Each row has a hidden value; after the row comes its tier, the name of the range that the value falls in. Each part has its own.
[ 127   13   47   25 -112   25   45  -93   21   -5  -95   27  -20  -25
   47   -5  -45  -17   62    3  -61  -77   64   -5   -3  -30   37   63
   40   55   11  -23    6  -12  -26  -40   57    5   42] -> (55)
[  56  -83  153    7   22    2 -118    5  152   45  -71  156  -97 -100
  -63   53   74  144  131   70  -53   44  -44  -10   53  169   47 -154
  -71  -76   69  157   24  171   24  -58   11   74   10] -> (61)
[  -2   87  -34   46  -67   39    0   -4  -71  -58  -65    6  -64  -68
  -22 -109   26  -20  -22   -9  -16  -55  -73   29   52   65   71   10
  -11  -48   -3  122  -53   53   92   61   26   -8   77] -> (63)
[  40   70   36   13 -154   49  -47   70  -21   40 -122    2 -130  -75
  -74   39   55  -39   61   29   11   57   -2   66  -13   37   86   49
  -31 -109   24  173  -28  118  122   49   25   53   12] -> (55)
[ -83   51   37  120   79   97  -14  -58  -52   17  -85   -9  -92  -11
    0   91  -21   -9  104   62   72  261 -118   83   53  250   -6 -166
   15  -47   62  300 -171  251  170   30 -223   64  -31] -> (61)
[ -24   76  -60  -56   -7  -35  135  -20 -123  -80  -25  -63 -108   -5
   42 -120  -27  -31  -17   58   46  -48  -72   39   16  103   16   61
   65   35   37   79  -71   17  114   -5  -92  -41    5] -> (65)
[  55   38 -114   21  -31  135   -5   43  -47    3  -61   78  -52 -113
  104   47  172  -12   36  -34   40 -116 -110   22    6   10  116  -13
    7 -202  -13   89  -29  173   88   84   72  105   45] -> (63)
[ 134   43   39 -113  -79  -13   86   16   39   32   -7   52 -104   -3
  141  -39   67  -24   25   15  -46 -163   67   -5  -68  -60   38   70
   47   62   20 -114   57  -55  -69  -73   66   61   13] -> (65)
[  57   83   31  -71  -29 -111  121  -30  -43  -67   22   50  -78   88
   53 -165  -52  -52    6   64  -52  -91   33   -8   44   48   -1   64
   54  161   23  -33  -22  -92  -14  -74   10  -56   61] -> (65)
[  -3  109  -19   -9  -92  -55   14  104  -93   56  -11   70 -121   83
    5  -23   48 -163   42   88   24   53   -4   45   43   49  113  104
  -13  -66   15  230 -118   72  121   62   14   31   32] -> (63)
[ 196  -70  133   20 -175 -126    8  -91   97   99 -101   34   -7  137
   39   47 -191 -124  118   87  -90  -94  217    9  -55 -129   55  182
   67  192   25   45   18 -135 -122  -94   71  -49   10] -> (67)
[  28 -153 -159    4  -19  202   95 -163  -39   -8 -196 -270  -43 -289
  201   99  -21  104  -53  -88  142 -293 -134   58 -201  -41   63   77
  124 -136   38   77   -1  111   89   50 -120   54  -96] -> (63)
[  34 -110   30  -60   19  -20   44   -6    8  122  -86   78 -141   36
  110  267   -4  -71  161   80  156   40   -3   25  -56  113   66   54
   39 -119   99  298 -159  252  145    2  -84  127  -72] -> (57)
[ -33   31   58  -10   24    3  -32   64   30  113   22   72 -129  -25
   58   -4  128    1   57  112  -20  103  -58   12   33  139   96  -62
  -41  -92   49  192  -63  121   56   -6  -73   99  -41] -> (57)
[  82   33  -83  -20  -84  -51  -19   69  -11  -45  -31  -48  -45  -31
   13 -210   22  -10  -48   55  -68 -262  -39   69  -34  -90   86   72
   50   52  -28    0  125 -139  -55   -6   62  -90   38] -> (55)
[-106 -270  150  206   28  167 -310 -126  264  255  -97    0   -4 -406
    4   33  150  290  -12   42 -142   29 -158  -96   36  179  264 -177
 -208 -339   60  415  -29  216   -7   70  -35  156  -74] -> (61)
[   3  -82   88  -73  126  -42  -75   98  138   84   73  249 -107 -115
    0  -17  258  208  154  205  -83   99 -136  -68  143  254  112 -187
  -97 -200   81  136   45  212   36  -90  -15  108  -57] -> (61)
[-142   31  147  146 -240    3 -260  114   69  270  -84 -131 -142 -182
 -196 -118   83  -14  -54  154 -147  238   -9   41   26   77  276   93
 -202 -217   26  472  -60   21  100  118  -37   38  -74] -> (67)
[ 148  161  -20 -123   71 -113  215  -44  -48 -240   85   90  -31  142
  110 -313  -39   19    4   44 -108 -223    5   11   64   20 -133  -64
  152  354  -11 -361  129 -217 -139 -185   16 -130  114] -> (56)
[  97   67  -14  -18  -79  -68   64   -2  -28  -37   -9   26  -30   52
   37 -150  -21  -50   26   82  -82 -108   30   20   29  -31   46   79
   57  106   -5  -38   44 -105  -41  -53   40  -66   39] -> (55)
[  19   40   70   41 -153   11    4  -45  -25   68 -107  -40  -92  -20
   -1   14  -62  -92   16   14   -8   32   56   22  -23   21   84  114
  -12   -8   31  188 -105   37   75   38   -7   31   18] -> (63)
[  19 -101  186  -88 -163    6  -40  -14  146  222  -77  -29 -177 -201
   47   58   86   74    0   44  -55  -25   77  -70  -97   29  164  134
 -103 -145   86  162  -24   55   20  -19   33  152  -82] -> (65)
[ 164   57 -213  -76   64   51  262  -49 -141  -86    7   58    7  116
  313   70   36 -117  111   30  103 -194  -37   44  -39  -66  -22   58
  223   55   -5 -166  -16   49    4  -52  -31   29   -3] -> (55)
[ -48  -38  113   26   60  -40 -146   67  111   48   -9   62 -109 -103
 -109 -114   95  162   64  167  -94  108 -120   29   86  221   73 -182
  -84  -63   63  227   46  100   32  -49  -94    7  -40] -> (61)
[ -88  125  160   60 -237 -178  -93   40    8  146    5 -201 -125   58
 -105 -367 -143 -149 -176  134 -200   29  125   52  -25  -42  149  203
  -74  206    1  243  -25 -326  -70   16  -48 -125    2] -> (63)
[ -13   53  136   62   46  -44  -93   54   92  154   81  162  -70   78
   43  -61  103  -21   96  173 -132  199   -8   -1  103  148   93 -136
  -61   10   36  182  -44   52  -49  -50  -66   76  -19] -> (61)
[  87  -41   54 -230   61   51   67   71  141    3   90  267 -134 -306
  108  -80  424  325   73   68 -115 -132 -127 -178  105  167  109 -115
 -104 -273   60 -220  146  165   -3 -123  160  186   -6] -> (56)
[-116   80   51  140 -131  -15 -119   37  -46   36  -97 -120  -92 -105
 -222 -168  -21   14   -2  146  -85  223  -82   73  106  162  130   19
  -87  -87   22  341  -64   43  158   65 -103  -78  -21] -> (67)
[-289   38   66 -117 -144 -179  339 -167 -175  244    7 -779 -242  -20
  160 -312 -331 -107 -236  335    7  236   89   97 -257   69   52  425
  156  302  150  232 -147 -380   80 -111 -633 -150 -420] -> (55)
[  56  -18   46   93 -135  -23  -23 -111    5   15 -112  -33   -6  -14
  -10  -70 -133  -60   -7    4  -65 -101   54    5    5  -27   88  112
    8   63    5  147  -53  -55   -4   22   47  -53   63] -> (55)
[  88  -39   51   27  125   25   34  -93   78    5   13  164    0   28
  144   31   38   66  139   75  -50    2  -42  -23   64  124   -8 -165
   52   53   39   -5   -8  102  -59 -101  -51   59    9] -> (61)
[-217   87   94   43  -50 -203  -60   52  -77   34   -9 -236 -181   53
 -189 -331 -174  -64 -120  209  -51  164  -59  112   40  203   68   62
  -41  153   64  422 -108 -137  119   18 -254 -171  -52] -> (57)
[  27   42   22  -35 -141 -103   20   26  -39    1  -74 -108 -114   18
  -42 -145  -98  -76  -39   71  -22 -107   42   70  -55  -24   59  153
   32  102   23  128    3 -116   27   -6  -19  -83    7] -> (63)
[ -71   33  -61 -111  116 -380   93   73  -90 -152  130  -85  -88  214
  -66 -494 -173  -20  -78  291  -74 -168  -91   82   92  128  -10   56
  105  336   38  110   65 -308  -37 -135 -170 -315   -5] -> (57)
[ 119 -213 -193  235   53  402    6 -317   22    7 -223    2  171 -321
  297  308   67  131   95 -187   85 -235 -171  -46  -39  -30  123  -90
   85 -312  -19   68  -82  334   48  111   35  168   16] -> (67)
[ 16  93 -40 -16 -12 -23  89  -4 -82 -21  12  34 -69  54  99 -95  16 -87
   1  43  -5 -54 -27  15  34  47  49  43  45  38   7  61 -73   1  40   3
 -17   4  42] -> (65)
[  74 -121  -34   52  131   74  -27  -96   49 -105 -130   29  -16  -85
   35   71  -42  139  112    4   67 -126 -145   71  -11  130  -45 -194
   87    4   46  104   33  175   38  -42  -95   -9   10] -> (61)
[ 111    3  -29  -50   -8   76   80  -34   16   16  -25   93  -55  -56
  192   47  106    1   48  -29    8 -164  -15  -22  -35  -12   56    7
   49  -51   14  -55   -5   77  -14  -20   60  107   27] -> (65)
[ -35   15  415  -43 -345 -162 -188  -10  131  -89 -315 -259 -307 -211
 -554 -223 -309  159  -92  -16  -91   64  126  101  -81  166  -59   81
 -157  210  114  274   67 -118  136  -49  -25 -171   64] -> (56)
[ 103    5  -30   79  -67  102   91 -138  -38   56  -93   18   14   19
  185  134  -42 -109   90  -15   24  -27   45    5  -27  -38   60   76
   86  -10    8   58 -110   88   18   17   -8   74    8] -> (55)
[ -33   44  173   -6  -97  -88 -108   32   29 -121 -171  -84 -199  -85
 -314 -148 -137   99    1   38  -12   57  -40  109   16  202  -51  -70
  -54  106   70  231   20   28  138  -26  -74 -112   59] -> (57)
[ 110  -15  -72  -42  -51  -37  129  -73  -42  -35  -53  -71  -23   25
  137  -69  -83  -50   11   47    2 -217   23   36  -67  -76   27  128
  130  114   12  -44   30  -96  -37  -54  -17  -58   -8] -> (55)

Next part:
[  93   10 -110  -67   24  -13 -119  189 -141   15  -62  -44  106  111
 -179  174   19   34  160  363  -46  -36   84   71 -105  -51   97  -86
   74   32  156  -80 -100   71   58   32  409 -241  -98] -> Mc
[ 455  122 -227  113  -96   -3  -28 -189    9  273  -96 -218   79  -59
  -91  255   58   65  157  -78 -175  137  116 -202  -98  -24  353  254
 -375 -103   50   91   77   66   22  -29  448   36  129] -> Hd
[ 344  188 -145   14 -137   -6 -189  121 -140  181 -152  -24  119  221
 -100  437   52  123  179  237 -123   23   57  -44   33    5  287   -8
 -225   33  221    2   -5   96  -29  -12  539 -200    9] -> ZL
[  14   59  -36  181 -147   49 -105  -31 -107  -49   -7 -156  -12  223
   83  219  -81  -40    6  149   -2   92   63  -57  -85  -56  177  164
  -43  -60  105   62  149  127 -161   62   43  -15 -151] -> ZL
[  64  -83  -58 -115 -153  -72  168 -116  -53   65   48 -280 -103  132
   58   58   43  -51  147 -268  -34  -38   30  101   19   -9  141   58
  -91   45  -11   70  209  -66  -53   27  -24  136  129] -> Mb
[-166  -82  182   23   41 -114 -252  151 -225  -96   59  178  -52   40
  245   49   -8  255 -241  288   33  -62  209   50  -28   73   52  -47
   -8   61 -184  -71   28  120   -2   42 -149  126 -106] -> ZL
[ -22 -186 -115 -102   17  139  178  -11   70   46   24 -244  -49 -123
 -119  -67   56  -98  126  -49   74  220   11  -11  -93   38   53   47
  137   23  -47  211   60  -51  -82  111  106  100   23] -> ZF
[ 149   59    5 -167 -107  -34  100   20  -61  104 -116 -172  -49  220
 -134  189  131  -81  199   31 -123   54  -62   23   47   42   69  -83
   30    8  120  177   65  -71 -111   61  293 -129   21] -> Mc
[ 204   28  -97   91  -11  -20 -220  132 -201  112   19  128  102  -38
  115  302  -93  483   31  185    1 -149  192  -13    8   -8  216  -98
 -357  123    1 -237  -83  215  119 -162  233   91   77] -> MD
[-261 -274  101  -66   16   47  177    9  -32 -129  -17 -292  -82 -127
  -18 -228   62 -210  -63 -107  140  123   99   57 -133   -2 -132   50
  271  -31 -227  203  204 -151  -40  236 -218  201  -14] -> Hd
[ 336  111  -83  -37  -48  -61  180 -203    2  194  -81 -257   -3   54
 -165  188   68   34  256  -59 -222   53  -10 -156  -39  -18  126   17
 -203 -113   75   90    2   14  -30 -120  390  -33   65] -> Hd
[-305 -377  125 -166  104   13   59   38   18  -69   74 -100 -167 -287
  101 -368  163 -131 -236  -95  147  224  165   81 -129  140  -31  131
  291   40 -402  296  184 -160  -26  323 -315  319   38] -> ZF
[-174 -280   68 -158   29  -20  140  -56   23  -25   46 -211 -153 -161
   37 -266  147 -176  -91 -164   60  170  107   63 -114   79    6  131
  207   -1 -278  267  195 -160  -41  242 -198  238   56] -> ZF
[-115 -164   50   -1   53  151  302 -137   99  -11  -13 -348  -99 -182
  -72 -151   34 -173   10 -171   52  282  -17 -135 -103   53 -114  118
  150 -125 -130  305  151  -54 -165  159  -87  211  -12] -> RZ
[ -55   14  179   75  -70   -1   38  116 -249  -54  -44  -40    0  105
  174  246 -136  350   -6  -22   66 -223   58   27  128   -7 -130 -253
 -201   71  -14 -155   80  119  -34  -99 -118  178   50] -> RZ
[ -94 -133   34   49   22 -112   41  -83 -148  -96  130 -137  -50  -13
  128  -47 -107  151   -8   10    5 -163  166   52 -131  -90   11    2
  -59  -14 -126 -168   52   92   71  -87 -160  175  -33] -> MD
[-171 -142  121   75    1   45  189 -227   41  -98   71 -269 -189  -44
   76 -166  -10 -148  -77  -79    3  207   18 -117 -165    5  -50  173
  160 -145 -170  266  166   -6 -187  108 -263  212 -117] -> MD
[  -8 -133  -37   28  -30  -40    3 -223   57   59  120 -179 -139  -89
  162 -106   82  -94 -133 -127  -37  264  149  -94 -127   85  262  366
  -54  -82 -214  236  218    9 -118  133 -132  268   -1] -> ZL
[ -34  -63   40  -14  -67 -156   62 -124 -153  -39  180 -101 -127  155
  225   63 -103  212   40  -87  -52 -212   89   98   -5  -41   91  -27
 -161   45  -45 -163   86  116  -13 -150 -191  178   15] -> Mb
[-108 -217   54 -240   12  126  473 -112  133   39   -4 -363 -168  -99
 -145 -151  124 -167  177 -263   50  265 -125  -50   26  112 -155 -107
  223   -7 -125  377  113 -180 -200   74  -33  205   68] -> Hd
[ 331  139 -140  -97 -117   26  165  143 -177  172 -147 -178  163  196
 -201  479  -61  309  445    5  -57 -228  -48   30  177  -65   19 -388
 -311  119  286 -212  -85   73   49 -263  537 -116  157] -> Gg
[ -34  -39  203  -75  -33    3  250  -83  -39   22  -90 -209 -124   20
    1   27   76    7   26 -143  -43   87  -43  -92   58   83 -146 -108
   21  -61 -116  231  131  -77 -153   39  -59  166   39] -> Gg
[-175 -254  189 -320   83  -85  345   25  -27  -19 -105 -314  -87 -153
 -152 -264  220 -216   34 -231   14   42   48   98  -16   80 -262 -130
  263  -26 -258  223  161 -288   31  218  -63  154  130] -> RZ
[-307 -232  210  -49  132  -14   -3   -4  -34 -132  121   18 -195 -129
  156 -248   45   18 -243  138   53  151  102    0 -136  110  -78   51
  260  -22 -282  190   53   19 -105  163 -313  205 -137] -> Mb
[  36  -27    5 -100  -20  -36   82   69 -149   18   58  -34  -33  131
   22  182  -67  280  177   86  -18 -165    6   78   61   -5    2 -261
  -89  114   66 -135  -68  100  -10 -175  109   24   17] -> ZF
[-396 -397  177 -197  225 -123  -25   21    0 -140  132  -34 -161 -294
   93 -490  196 -180 -329  114   75  224  252   75 -226  142  -40  178
  398  -36 -472  228  109 -133   25  314 -313  248 -101] -> ZL
[ 178   -7 -116  -33   66   13   18   93 -111  104   -7  -32  109  -65
 -107  208  -56  327  198  178  -27  -83   90  -37  -16  -21   63 -199
 -183   63   57 -171 -159  139   95 -190  364   -2   38] -> Hd
[-361 -352   22 -155  136   95  138   69   39 -146  150 -156 -125 -163
  -10 -304   36 -148  -62   82  171  212   69   97 -154   68  -80   30
  399   41 -187  182   53  -46  -90  198 -200  156 -116] -> Mc
[-202 -305   53  -72   92 -113   94  -98  -64  -79  193 -131 -123 -209
  174 -269   -5   90 -116 -131   68  -46  214   87 -141    6   10   74
   32   25 -330  -41  108   -9   87   26 -315  345   49] -> MD
[-141  -73  162  -23  -34 -148 -136  108 -252  -80  114  123  -81  141
  301  122  -66  344 -130  119   35 -197  159  116   75   50   48 -147
 -126  126 -129 -172   59  128   -9  -85 -212  187  -22] -> ZL
[ 334  138 -116   28   -2  -36 -113  138 -203  161  -85   52  167   49
  -86  409  -68  447  216  251  -98 -187  106  -53   37  -42  136 -237
 -353   73  146 -260 -178  194  128 -247  507  -90   62] -> Hd
[  78  -57 -132 -159   98   94  -85  288  -76   78  -51   50  104  -25
 -213  160   55  143  169  387   26   77   44   49  -34   57   72 -197
  105  122  120   -4 -188   71   26   24  474 -184  -51] -> Mc
[  68   77  159   70 -221   15  162 -104 -102   23 -182 -303  -82  198
   43  201   41  -90   46 -219  -45   47  -36  -86   66   -4  -35   16
  -94  -87   -4  235  288  -85 -185  102  -44  116   57] -> Gg
[ -43   -2  159  104  -17  -22  -56  107 -218  -58 -112  -76   38   10
   79  128  -47  147  -89   66   27 -119  136   -3  -25  -28  -92  -63
  -84  -31  -65  -63  108   59   26   78  -35   90    3] -> RZ
[ -80 -107  217  -31   -6  -47  145 -109  -44    4  -52 -170 -137  -92
  101  -85  102   -8 -128 -174  -22  107   74  -85  -14   92  -82   42
    5  -78 -262  236  196  -88  -92  124 -191  270   58] -> Gg
[ -17  -31  190  125 -118 -116 -116  -67 -167  -32 -117 -131  -69   19
  178   13   80  -52 -222  -84  -32    6  199  -34  -96   -9   67  200
  -75  -97 -232  147  293  -69   -8  220 -183  190   30] -> Hd
[ 203   53  -60  133  -53  -24 -273   57 -142   98  -88   22   63  -15
   47  200   31  136  -69  188  -61   32  195  -61 -117  -11  256  161
 -188  -18  -25   15   56   97   54   99  235   -5    9] -> ZF
[ 196   98 -142  193   78   81 -190  172 -182   35  -78   11  228  -40
 -133  319 -155  322  126  435  -14  -81  149 -107 -131 -109   84  -99
 -187  -20  168 -257 -194  269  113 -136  467 -147 -106] -> Gg
[-298 -295  139   13  245  -14   -6   63  -75 -148   55  -83  -13 -365
   40 -329   11    8 -251  122  111   65  254    2 -243   19 -158   92
  213  -79 -338   13   38   10  109  204 -214  226  -74] -> RZ
[ 103  -50  -16 -153 -117  -83   98  -83  -32  137   28 -147 -103   90
   92  107  116   48   70 -186  -61   77   47   14   96  109  192   35
 -153   60  -82  144  169  -51  -97    4   48  178  129] -> ZL

[ 106 -344  -61 -211  -77   30  131  133  -58 -143   -8  175   35 -236
  -41  -24 -199    5 -149  114  139  127   93  174  287   47   69  185
  111  -71  176  160  132  -98 -114 -235  -92   66  141] -> [31]
[  52  -33  -82  279  -78   51  184  -11 -200  169 -137  178   80   24
   27   57 -173  -83 -136  377  135 -102   35   26 -162   -5  155  -68
  120  -19   40 -348  -35  -55  -50 -163    2 -277 -127] -> [46]
[-131 -232  -58  174  -85  -48   44 -202   42  163   64  106   53 -129
 -259   41 -182   48  240  210   83  -41 -115 -111  -15  270  116 -264
   88    4   94 -350  -23  191 -140  -38 -184 -149   69] -> [46]
[-135 -115  152   55 -130 -145   47  112 -126 -149  336  369 -124  185
   28   61 -263   12  -38  171 -401  -61  -38   35  -33   76  140   92
  130  233  223  -22   -7 -218 -111  276 -236  -24 -112] -> [35]
[  40 -129   92 -130  -24  -30 -152 -138  240  -31  -87 -122  346 -244
 -353 -171 -106   42   51 -241  196   20 -113  -73 -108  191  -49 -131
  -42 -142  -61  -82 -113  350   87   33 -264  159  -23] -> [38]
[-128  -75  280   -8  150 -174 -254 -171  408 -101  194  -29  119 -206
 -267  -68 -137  237  210 -207 -102  -15 -301  -79 -209  272  -11   63
 -190  -46 -123  -91 -129  194   52  319 -190  238  -31] -> [32]
[ -59  349  175   64  -95  -21 -172 -273   79  -40 -233 -289   89 -296
 -105 -178   38   85   65 -278  209  -64   32  -47   27  -71   -5  -65
 -171 -276 -380 -105 -187  109  300 -293  159  245  -60] -> [32]
[ -81   -3  -61  -37  140  -72 -103  -51  219  -33  -26 -193 -174 -184
   51  125  120  129  299  -53  112  107   83  233   35   41  147  167
 -164  -83   -9  176   10  -83    2 -279  406  138  175] -> [30]
[-213 -205 -205  -55   24 -141  -25 -385  135   66   42 -208  137 -311
 -315  -86    8  -28  525 -289  404  -84   42  -83   62  260    7 -325
  -24  -22   16 -189 -267  293 -215 -369  -83  230  191] -> [31]
[-293  -12  -46  -57  -38 -223   -5 -306  -57  -18  255  -13   20  -67
 -182  -98    7  -90  387 -190  -97 -177   34   -8   29   52  123 -304
   53   69   97 -234 -191   16  -31   60  -10   89   30] -> [32]
[  15  -30 -124  -97   43  -55   -8  -21  -64 -194   10   76 -124   25
    0  -16  104  -68  147  -85   98  -62  120  247 -182   21   84  245
  -33  -40   38  213  -79 -220  -87 -340  121  133   11] -> [32]
[-203  129 -119  121   23 -125    0  -96   54  119  -10 -251  -86    3
  117  157   90  -21  350  -45   60  -19  225   96   15  -35  184 -168
  -59  143   81  -80 -188   -7  -42 -213  365   29   61] -> [37]
[-214 -220  -95  -36  -74 -163   -3    7 -200 -153  339  223  -36  215
  -93   11  -99 -202  143   53 -249 -173   76  103  -66    3  157  -76
  210  240  274  -66  -98 -116 -237   94 -202   15  -64] -> [37]
[-244  -74  -86  176  -23 -163   96 -157  -52   74  133  -31    3  -93
   34   63 -173  -32  260  -35  169 -120  123  -80   86   98   81 -176
   34  202   69 -237 -289   21 -264 -245  -34  144   30] -> [31]
[ 141 -130 -150  126 -100   40  343  178 -273   39  -43  382  -68  240
  114  144 -116 -109 -109  463  -78  -46  146  158 -175   39  187   83
  162  176  307 -101   19 -252 -149  -81  -14 -379  -83] -> [32]
[ -34  -81   -5   77 -228   32   63 -141 -166   67  -56  123  109  -87
 -239  -85 -133  -65  -24  219  -18  -78  -18  -44   82   29  125 -262
  169 -112   40 -322   46  103   69  -27 -150 -209  -24] -> [37]
[-163 -199 -107 -248   95 -203  -74   51  -33 -263  342  106  -74  157
  -39    9   60 -155  229 -155 -231  -92  110  274 -111  -19  145  125
   74  187  281  209  -81 -198 -178   83    9  167   11] -> [30]
[-386  137  139  -74   70 -306 -268 -291  229 -136  309 -241  -68 -144
 -102  -65   43   85  492 -489 -114  -92   -9  -10   17   77   57 -109
 -160   72  -80   20 -277   40   24   58   96  442   43] -> [35]
[  35  141  388  241 -210   35  -19    6  -70  -18 -135   87  245 -255
   12 -152 -457  112 -497   83   76  -50 -101 -200  121  -75  -31   41
   19 -142 -299 -303 -104   64  185    7 -280  128 -244] -> [31]
[   0   86  291   46 -199  -54   84  256  -83  -40   41  115  100  -24
  235   29 -381   49 -409   99 -214   94  107    4  229 -149  106   67
   87  134   97  -18   -6 -134  145  218  -68   46 -163] -> [38]
[ 278  -81 -135  -46 -127  172  165   99   11  124 -405  -38  148 -120
  -70   44    2   -5 -111  228  267  166  155  141   12   50  106  -37
   39 -152  121   12  116  105  114 -288  130 -265   67] -> [46]
[ -69  223  346  -83   -1 -113 -226 -118  307  -76  -23 -234  164 -266
 -111 -127  -66  197   22 -315  -90   60  -98  -34   27    7   11  -15
 -196 -147 -200  -15 -101  150  345  231   63  251  -58] -> [35]
[ -94  118  363  159 -206  -48 -176  -37 -152 -217  124  241   25  -26
  -94 -173 -304   36 -312   51 -239 -158 -168  -79  -44  -75   29  134
   66 -115 -237 -158  -35 -101  143  132 -318  147 -264] -> [30]
[  76  -81  185   93  -68   14   74   82  184  145 -105   30  158 -224
  -11   71 -301  196 -158  196   35  173  -74  -52  107  132   87  -32
  -20  -33   52 -156   68  129  116  141  -43 -105    1] -> [38]
[ -48  141 -100  137 -198   30    3 -197 -176   57 -205  -97   62  -23
 -135  -77   47 -131  104   14  185 -138  143  -11  -57  -45   89 -233
   64 -104  -92 -214 -145   88   61 -369   42  -60  -62] -> [37]
[  26  -43  248  -46  -30  -42 -134   75   63 -201   87  166   59  -53
  -92  -81 -178   82 -197   26 -196   -5 -137   79  -94   12   51  227
  -10  -87  -52   40   46  -68  115  199 -161   92 -125] -> [30]
[  33  -23  258    0  205 -104 -139  278  306 -150  125   44  -15   44
  169  158 -139  194 -126   52 -265  115  -83  194 -211   17  105  418
 -161  122   56  197    2 -138   46  333  106  111 -105] -> [30]
[  42  264  180  332 -261  102   11 -298    0  195 -347  -41   79 -270
 -198 -102 -134  173  -20  146  229  -30 -115 -219  -27  138   27 -217
  -74 -309 -328 -398  -47  200  276 -251  -32 -145  -71] -> [35]
[-107  201  134  133  100 -112  -84    3   -4  -31   44  -60   45    5
  154   16  -57  -18  -80    2 -111 -118   34  124 -154 -201  146  103
  -65    8 -101 -145 -139 -147  121   92  229   71 -178] -> [30]
[-157   18  110  324  266 -224  -58   50  212   63  202   10  102  133
  190  172 -232   61   97  -39   21 -137  -68  -37 -486  131   61  141
 -135  332    8 -191 -392  -16 -245  160  -49  179 -238] -> [38]
[ 130  -21  137  111 -336  108  244  107 -129  153 -218  152  110 -196
   42   16 -359   94 -336  326   59  163   77  -78  332   24  106 -126
  138  -69   89 -184  134   25  158  -66  -92 -221  -10] -> [38]
[ -38  -45 -174 -227  -25 -101   18 -102  155  -39  -25 -166  -37  -19
 -139   36  202   -6  473 -253   88   81  194  140  -40  191   82 -123
  -70   82  226  215 -121   79  -34 -202  152   74  174] -> [35]
[  -7 -253 -237 -150  -35  -76  120  -41   74   72   -1  -39  161   14
 -183   41    9 -106  314  -87  164   36  153   56  -81  227   83 -246
   80  167  341   -2 -136  186 -179 -103  -92  -52  104] -> [38]
[  96   18  258  341 -248   63  119  118 -203   61  -80  350  171   30
   29  -28 -477   27 -497  377  -48  -74 -110 -158 -108   18   54   31
  149    7  -66 -350  -26  -28   49  105 -376 -170 -303] -> [38]
[-101  -34  300   91  -90  -80 -101  195 -111 -286  275  354 -265   16
  169   47 -312  124 -282  215 -363    2  -88  144  105  -81  137  448
   46   10  -32  146  138 -398   -6   91  -78  156 -111] -> [30]
[ -88 -265 -110 -166 -195  -62   77 -175 -209 -123  182  291  -45  -57
 -315 -135  -60 -110  173   69  -88  -89  -16   75   96  136  119 -137
  204  -78  200  -76   91  -62  -77  -68 -226  -76   93] -> [35]
[ -91 -111  -74  266   36  -76  113   -5   20  177   72  114   10  139
   -3  193 -122   -3  169  312  -67  -74   -7    2 -234  145  183 -132
   50  217  195 -308 -108   32 -172   95    1 -254  -55] -> [37]
[   1  -19  129   -6  300 -101 -254  -60  568   49  -90 -349  251 -247
 -121   47   -4  212  208 -262  211  102 -132   31 -296  195    1   80
 -293  -56 -126    3 -187  312   68   93  119  238    2] -> [46]
[ -64  150  211  160 -249  -32 -104  -34  -85  -47  -45    7  187   42
  -99 -109 -225  -44 -164  -65  -48 -113   12 -154  -79  -21    8 -142
   68   38 -114 -186 -199  135   97   25 -289   98 -240] -> [46]
[  87   18   15  -96   60  -23   11  -83  164   60 -229 -254  402 -271
 -111 -124  -52  -21  -37 -228  323    5   79    1  -46   -7  -14 -129
  -82  -98  -65 -147 -215  252  122  -84   27  122  -42] -> [31]
[ 145   12 -157  -37  347  -78   80   54  310  116 -146 -161  147   72
   70  160  201   18  255  -43  149   35   85  251 -525  112  122  110
 -212  104  173   32 -186   20   -8   42  368 -122  -21] -> [35]
[  58 -115   26 -162  200  -65 -102   45  427  -13  -98 -258  114 -309
   -3   70  -18  188  150 -218  262  216   27  153   -2  150   32  181
 -212  -65   18  227  -52  122   18 -130  204  252  144] -> [38]
